Below are the code and all the weights of a small trained network. Each question names an input and a target symbol and asks about switching units off, where a switched-off unit gives its printed mean instead of its output.

import numpy as np


def w(rows, s, z=0):
    codes = np.array(rows[::2]) - 128.0
    scale = np.full(codes.shape[1], s)
    scale[-1] = z or s
    return codes * scale


def norm(h):
    return h / np.sqrt((h * h).mean(-1, keepdims=True) + 1e-5)


def softmax(a):
    e = np.exp(a - a.max(-1, keepdims=True))
    return e / e.sum(-1, keepdims=True)


def log_softmax(a):
    a = a - a.max(-1, keepdims=True)
    return a - np.log(np.exp(a).sum(-1, keepdims=True))


def net(x, mask):
    ids = ['ΔΛΨβγεξτφ'.index(c) for c in x.split()]
    T = len(ids)
    res = E[ids] + P[:T]
    u = 0
    for l in range(3):
        r = norm(res)
        for j in range(2):
            rows = slice(4 * j, 4 * j + 4)
            q, k, v = (r @ M[l][rows].T for M in (Q, K, V))
            z = softmax(np.where(np.tri(T) > 0, q @ k.T / 4**0.5, -1e9)) @ v
            o = O[l][rows]
            res = res + np.where(mask[u + j], z, o[:, -1]) @ o[:, :-1]
        u += 2
    return log_softmax(norm(res)[-1] @ U[:, :-1].T + U[:, -1])


Q, K, V, O = {}, {}, {}, {}
E = w([
[99,163,193,100,138,31,125,104],'Δ',
[113,96,132,171,219,183,127,230],'Λ',
[80,141,112,48,124,145,82,125],'Ψ',
[249,84,137,50,134,109,111,138],'β',
[133,159,86,164,104,216,148,46],'γ',
[125,86,125,220,63,40,123,152],'ε',
[137,187,178,134,50,150,179,195],'ξ',
[162,216,44,125,140,61,141,154],'τ',
[162,173,253,161,145,155,179,63],'φ',
],0.0024)
P = w([
[118,126,91,103,133,103,255,135],'0',
[116,122,122,126,133,118,192,128],'1',
[143,136,129,144,127,135,149,136],'2',
[143,138,137,147,114,146,107,135],'3',
[141,136,150,151,109,142,64,126],'4',
[156,156,151,167,116,144,45,117],'5',
],0.003)
Q[0] = w([
[52,150,142,83,117,176,130,164],'L0H1',
[52,178,162,106,105,188,133,176],'L0H1',
[1,193,181,97,96,213,135,188],'L0H1',
[137,123,118,106,128,124,114,115],'L0H1',
[226,89,54,104,124,49,110,103],'L0H2',
[234,142,123,178,132,200,47,105],'L0H2',
[53,255,125,129,115,116,148,112],'L0H2',
[158,221,146,183,134,119,21,152],'L0H2',
],0.0048)
K[0] = w([
[79,118,107,170,158,144,156,154],'L0H1',
[46,117,113,158,204,168,163,182],'L0H1',
[2,112,106,180,241,204,183,227],'L0H1',
[152,120,123,145,125,120,127,127],'L0H1',
[66,152,233,119,89,214,167,131],'L0H2',
[118,185,169,149,104,118,14,186],'L0H2',
[212,20,140,90,142,109,117,143],'L0H2',
[177,126,159,152,97,155,10,121],'L0H2',
],0.0053)
V[0] = w([
[60,144,150,123,156,141,140,132],'L0H1',
[133,129,122,131,126,129,127,130],'L0H1',
[78,113,132,182,173,115,137,138],'L0H1',
[140,180,153,127,100,106,131,100],'L0H1',
[4,171,138,140,75,96,128,135],'L0H2',
[167,107,183,127,111,90,130,139],'L0H2',
[165,135,159,97,70,155,149,70],'L0H2',
[220,108,60,102,151,66,97,90],'L0H2',
],0.003)
O[0] = w([
[158,84,52,155,141,82,118,109,174],'L0H1',
[125,131,136,129,129,124,135,128,134],'L0H1',
[154,108,52,137,195,73,127,126,232],'L0H1',
[94,130,120,127,84,173,159,155,48],'L0H1',
[85,199,172,128,140,243,162,155,75],'L0H2',
[136,124,55,106,170,141,100,101,81],'L0H2',
[129,100,84,167,158,85,112,193,30],'L0H2',
[253,27,132,124,138,164,136,101,3],'L0H2',
],0.0025,0.0011)
Q[1] = w([
[140,129,146,98,108,72,81,106],'L1H1',
[86,101,139,2,77,99,197,56],'L1H1',
[65,16,146,71,112,124,226,121],'L1H1',
[125,89,164,172,135,185,181,135],'L1H1',
[83,16,106,40,138,123,213,155],'L1H2',
[160,211,184,132,162,113,109,173],'L1H2',
[74,105,128,98,37,139,147,153],'L1H2',
[131,139,29,93,46,113,207,93],'L1H2',
],0.0047)
K[1] = w([
[111,90,119,153,156,155,109,144],'L1H1',
[108,98,108,118,155,114,181,165],'L1H1',
[122,113,91,95,133,123,255,137],'L1H1',
[130,168,91,85,106,109,149,97],'L1H1',
[99,123,107,94,127,104,231,106],'L1H2',
[105,123,142,170,98,123,71,110],'L1H2',
[103,131,108,147,163,155,178,126],'L1H2',
[106,77,143,116,164,133,172,149],'L1H2',
],0.0071)
V[1] = w([
[100,138,70,14,138,126,104,48],'L1H1',
[90,73,40,154,78,120,106,251],'L1H1',
[137,83,125,104,186,145,72,208],'L1H1',
[129,99,35,128,129,237,121,125],'L1H1',
[54,92,134,118,77,43,106,58],'L1H2',
[163,176,70,84,237,76,129,208],'L1H2',
[105,197,75,88,16,95,159,56],'L1H2',
[163,146,200,17,70,92,113,202],'L1H2',
],0.003)
O[1] = w([
[145,129,168,188,75,129,129,239,26],'L1H1',
[183,161,187,162,213,188,193,59,160],'L1H1',
[121,147,135,168,84,132,237,86,81],'L1H1',
[171,149,188,143,175,55,180,162,141],'L1H1',
[169,136,56,115,129,245,172,203,21],'L1H2',
[90,121,226,155,63,150,40,107,254],'L1H2',
[217,77,153,137,199,146,51,178,102],'L1H2',
[136,68,78,252,84,132,111,111,33],'L1H2',
],0.0031,0.0019)
Q[2] = w([
[94,17,96,159,163,167,185,172],'L2H1',
[157,89,106,100,104,156,142,128],'L2H1',
[154,67,104,105,107,188,168,140],'L2H1',
[81,81,160,131,185,139,175,177],'L2H1',
[111,127,174,118,153,153,110,125],'L2H2',
[107,140,135,104,124,142,181,133],'L2H2',
[77,172,122,57,120,129,254,162],'L2H2',
[132,130,160,112,185,171,84,159],'L2H2',
],0.0061)
K[2] = w([
[204,60,122,100,147,114,145,255],'L2H1',
[110,109,137,147,163,105,171,160],'L2H1',
[115,92,145,142,186,94,166,202],'L2H1',
[197,115,124,51,170,154,121,199],'L2H1',
[124,169,112,107,114,99,161,120],'L2H2',
[120,107,151,81,155,121,182,144],'L2H2',
[122,86,198,29,195,150,196,161],'L2H2',
[173,215,95,58,66,132,148,111],'L2H2',
],0.0052)
V[2] = w([
[138,165,156,143,1,73,185,104],'L2H1',
[127,88,81,227,119,97,86,165],'L2H1',
[153,140,91,106,82,121,251,160],'L2H1',
[133,192,68,107,79,195,90,89],'L2H1',
[176,210,64,172,145,113,89,130],'L2H2',
[160,188,31,99,54,61,158,118],'L2H2',
[96,88,135,84,165,112,94,199],'L2H2',
[156,134,127,112,149,159,165,121],'L2H2',
],0.0022)
O[2] = w([
[77,140,151,138,244,149,101,134,155],'L2H1',
[158,156,157,26,130,137,84,123,3],'L2H1',
[146,135,145,182,116,121,2,94,65],'L2H1',
[137,120,188,149,192,59,177,189,90],'L2H1',
[65,28,184,94,159,143,160,159,122],'L2H2',
[186,80,235,107,115,156,62,125,59],'L2H2',
[83,168,137,153,102,141,176,43,132],'L2H2',
[105,123,102,155,90,113,84,130,134],'L2H2',
],0.0023,0.0015)
U = w([
[216,40,218,126,96,148,55,83,136],'Δ',
[56,103,29,35,62,70,74,142,34],'Λ',
[82,93,68,80,46,230,111,193,79],'Ψ',
[82,175,172,111,81,81,212,41,102],'β',
[172,1,46,200,89,60,148,92,103],'γ',
[205,150,138,53,175,34,136,230,96],'ε',
[207,127,47,56,181,236,197,98,94],'ξ',
[56,168,139,186,201,133,85,113,255],'τ',
[156,167,162,211,39,188,198,231,56],'φ',
],0.007,0.0049)

Each question gives the input, a string of symbols that net reads in full, and the target symbol t.
The units are the heads (4 rows each of Q, K, V and O). Each row of codes is followed by its name. A weight is (code - 128) times the scale printed after its matrix; where a second scale follows, it is the last column's (O and U).
mask holds one flag per head, layer by layer. A switched-off head (its flag False) gives its mean, the last column of its rows in O, instead of its output. The means were averaged over made-up inputs and are rounded, as every weight is.
A unit's drop is (log p(t) with every unit on - log p(t) with that unit switched off) / (log p(t) with every unit on - log p(t) with every unit switched off).
The circuit of an input: a set's keep is (log p(t) with only the set's units on - log p(t) with every unit switched off) / (log p(t) with every unit on - log p(t) with every unit switched off). Starting from all 6 units, units are removed one at a time, each time the one whose removal leaves the highest keep (on an exact tie, the one counted first), for as long as the keep stays at least 0.8.
circuit, biggest first: the units of the circuit, biggest drop first
unit that matters most: the unit with the biggest drop
which heads matter: for each layer, one digit per head in row order, 1 if its drop is at least 0.15 and else 0, layers parted by /
input Λ Ψ β β Λ, target γ: unit that matters most	L0H2
input Λ γ ξ, target τ: which heads matter	00 / 10 / 10
input τ τ ε Λ γ, target β: which heads matter	00 / 01 / 00
input Λ γ ξ τ Λ τ, target β: circuit, biggest first	[L1H1; L1H2]
input γ γ Λ γ β, target ε: circuit, biggest first	[L2H1; L1H1]
input Λ τ τ Λ, target Δ: which heads matter	01 / 00 / 00
input Λ Λ Ψ γ β τ, target γ: which heads matter	01 / 01 / 00
input β τ γ τ τ, target Δ: circuit, biggest first	[L0H2; L2H2]
input Λ τ γ γ φ, target ε: circuit, biggest first	[L1H2; L1H1]
input Λ ε ε ξ, target ξ: circuit, biggest first	[L1H1; L1H2]
input φ γ Δ Δ ε Λ, target ξ: circuit, biggest first	[L1H2; L1H1; L2H1]
input ξ φ τ Λ γ, target β: circuit, biggest first	[L1H2; L2H1]
input β ε τ Ψ, target Δ: circuit, biggest first	[L1H2; L2H2]
input τ Λ γ ξ, target ε: which heads matter	00 / 00 / 00
input Λ Λ φ γ, target Λ: circuit, biggest first	[L1H1]
input φ Λ τ Ψ, target Δ: circuit, biggest first	[L2H2; L1H2]
input Λ β γ τ τ γ, target Δ: circuit, biggest first	[L0H2; L2H2]
input ε γ γ, target ε: circuit, biggest first	[L1H1; L1H2]
input γ Λ β τ, target Δ: which heads matter	01 / 00 / 01
input Λ γ γ β, target ε: circuit, biggest first	[L1H2; L1H1]
input Λ γ Λ, target ε: which heads matter	00 / 10 / 00
input Δ Λ ξ Λ Ψ, target β: unit that matters most	L1H1
input τ Λ Δ φ ε, target Λ: which heads matter	00 / 11 / 10
input ξ β φ, target Δ: which heads matter	01 / 00 / 10
input γ τ Δ, target Δ: which heads matter	10 / 01 / 10
input τ Λ φ Λ, target Λ: which heads matter	00 / 10 / 00
